Here is a tiny trained network, its code and every weight. The questions are about switching its units off for an input and a target symbol, where a switched-off unit gives its printed mean instead of its output.

import numpy as np


def w(rows, s, z=0):
    codes = np.array(rows[::2]) - 128.0
    scale = np.full(codes.shape[1], s)
    scale[-1] = z or s
    return codes * scale


def f(y):
    return y / 2 * (1 + np.tanh(0.7978845608 * (y + 0.044715 * y**3)))


def softmax(a):
    e = np.exp(a - a.max(-1, keepdims=True))
    return e / e.sum(-1, keepdims=True)


def log_softmax(a):
    a = a - a.max(-1, keepdims=True)
    return a - np.log(np.exp(a).sum(-1, keepdims=True))


def net(x, mask):
    ids = ['αζθλμξψ'.index(c) for c in x.split()]
    T = len(ids)
    res = E[ids] + P[:T]
    u = 0
    for l in range(2):
        q, k, v = (res @ M[l].T for M in (Q, K, V))
        z = softmax(np.where(np.tri(T) > 0, q @ k.T / 4**0.5, -1e9)) @ v
        res = res + np.where(mask[u], z, O[l][:, -1]) @ O[l][:, :-1]
        u += 1
        y = f(res @ A[l][:, :-1].T + A[l][:, -1])
        res = res + np.where(mask[u : u + 4], y, B[l][:, -1]) @ B[l][:, :-1]
        u += 4
    return log_softmax(res[-1] @ U[:, :-1].T + U[:, -1])


Q, K, V, O, A, B = {}, {}, {}, {}, {}, {}
E = w([
[144,230,106,111],'α',
[2,129,111,173],'ζ',
[97,211,51,150],'θ',
[119,145,169,120],'λ',
[211,190,184,148],'μ',
[85,151,169,104],'ξ',
[77,99,172,102],'ψ',
],0.018)
P = w([
[123,133,98,172],'0',
[149,127,109,149],'1',
[138,145,130,123],'2',
[112,176,156,105],'3',
[96,200,184,103],'4',
[89,220,197,97],'5',
[74,253,235,138],'6',
],0.0068)
Q[0] = w([
[168,110,101,197],'L0H0',
[70,106,227,123],'L0H0',
[39,254,157,93],'L0H0',
[117,50,116,87],'L0H0',
],0.0077)
K[0] = w([
[116,13,132,111],'L0H0',
[211,202,103,192],'L0H0',
[108,254,186,62],'L0H0',
[54,111,7,121],'L0H0',
],0.0064)
V[0] = w([
[220,153,201,226],'L0H0',
[18,104,1,92],'L0H0',
[85,139,206,239],'L0H0',
[128,99,172,161],'L0H0',
],0.0066)
O[0] = w([
[157,182,54,21,229],'L0H0',
[137,210,203,213,23],'L0H0',
[59,103,157,113,251],'L0H0',
[108,172,1,165,108],'L0H0',
],0.0075,0.0031)
A[0] = w([
[172,115,24,14,255],'L0N0',
[153,185,186,113,102],'L0N1',
[79,31,251,1,133],'L0N2',
[154,168,18,201,62],'L0N3',
],0.0053,0.0038)
B[0] = w([
[2,127,71,69,254],'L0N0',
[207,153,133,12,142],'L0N1',
[220,11,210,73,207],'L0N2',
[174,52,133,148,122],'L0N3',
],0.0068,0.0055)
Q[1] = w([
[92,15,50,226],'L1H0',
[26,204,79,255],'L1H0',
[99,126,247,172],'L1H0',
[215,99,114,175],'L1H0',
],0.0056)
K[1] = w([
[111,3,154,179],'L1H0',
[160,80,166,97],'L1H0',
[194,131,113,128],'L1H0',
[117,91,101,172],'L1H0',
],0.012)
V[1] = w([
[197,107,125,51],'L1H0',
[145,241,1,175],'L1H0',
[149,244,17,119],'L1H0',
[221,185,122,140],'L1H0',
],0.0074)
O[1] = w([
[254,162,162,108,115],'L1H0',
[60,155,216,99,146],'L1H0',
[99,107,195,107,239],'L1H0',
[133,133,148,4,1],'L1H0',
],0.0089,0.0035)
A[1] = w([
[128,13,3,89,3],'L1N0',
[146,237,32,125,20],'L1N1',
[61,82,107,196,75],'L1N2',
[142,254,142,74,81],'L1N3',
],0.0068,0.0042)
B[1] = w([
[131,109,238,139,188],'L1N0',
[151,74,218,89,183],'L1N1',
[160,56,133,98,254],'L1N2',
[126,2,121,212,249],'L1N3',
],0.0097,0.0056)
U = w([
[144,103,192,143,2],'α',
[57,110,128,187,3],'ζ',
[57,248,215,217,121],'θ',
[86,208,71,141,220],'λ',
[56,100,21,11,128],'μ',
[112,167,66,142,250],'ξ',
[219,3,127,162,133],'ψ',
],0.0055,0.0049)

Each question gives the input, a string of symbols that net reads in full, and the target symbol t.
The units are the heads (4 rows each of Q, K, V and O) and the neurons (one row each of A and B). Each row of codes is followed by its name. A weight is (code - 128) times the scale printed after its matrix; where a second scale follows, it is the last column's (O, A, B and U).
mask holds one flag per unit, layer by layer, with each layer's heads first. A switched-off unit (its flag False) gives its mean, the last column of its rows in O or B, instead of its output. The means were averaged over made-up inputs and are rounded, as every weight is.
A unit's drop is (log p(t) with every unit on - log p(t) with that unit switched off) / (log p(t) with every unit on - log p(t) with every unit switched off).
The circuit of an input: a set's keep is (log p(t) with only the set's units on - log p(t) with every unit switched off) / (log p(t) with every unit on - log p(t) with every unit switched off). Starting from all 10 units, units are removed one at a time, each time the one whose removal leaves the highest keep (on an exact tie, the one counted first), for as long as the keep stays at least 0.8.
units of the circuit, in order: the units of the circuit, biggest drop first
k most important neurons: the k neurons with the biggest drops, biggest first
top k neurons in layer l: the k neurons of layer l with the biggest drops, biggest first
drop of u: that unit's drop, to one decimal
input ζ ψ ψ ζ, target ψ: 3 most important neurons => L1N2; L1N1; L0N2
input α ψ λ ζ, target ψ: units of the circuit, in order => L1H0; L0N2; L1N1
input θ ξ μ μ ζ, target μ: 2 most important neurons => L0N0; L1N3
input ξ λ α θ ξ, target θ: units of the circuit, in order => L1N2; L1H0
input ξ θ ζ ξ λ, target θ: 4 most important neurons => L0N2; L1N2; L0N0; L1N3
input ψ α ζ α ψ ψ, target α: 2 most important neurons => L0N2; L0N0
input ψ θ ψ ξ, target θ: units of the circuit, in order => L0N2; L1H0; L1N2
input ζ ψ θ ξ θ, target ψ: 2 most important neurons => L1N1; L0N2
input ζ θ ζ, target θ: units of the circuit, in order => L0H0
input ζ ξ θ μ ψ λ, target μ: units of the circuit, in order => L0H0; L0N0
input ζ ζ ζ, target ζ: units of the circuit, in order => L1H0; L0H0
input ζ θ ζ α α ξ, target α: units of the circuit, in order => L1H0; L0H0; L0N2
input ζ ζ ζ θ ψ, target θ: units of the circuit, in order => L0H0; L1N3
input θ μ θ θ θ, target θ: units of the circuit, in order => L1H0; L1N2
input ψ μ ξ ζ ζ μ, target μ: 2 most important neurons => L0N0; L1N0
input μ ψ ψ ψ, target μ: units of the circuit, in order => L0H0
input ψ ψ θ ζ α ψ, target α: 4 most important neurons => L0N2; L0N0; L0N1; L0N3
input ζ ζ λ α μ ζ ξ, target μ: top 2 neurons in layer 0 => L0N0; L0N2
input ψ ψ μ λ ζ ψ ξ, target μ: drop of L0N2 => 0.2
input θ θ θ, target θ: drop of L0H0 => 0.3
input θ ζ ψ θ, target ψ: drop of L1N1 => 0.7
input θ θ θ θ μ ζ ζ, target μ: most important neuron => L1N0
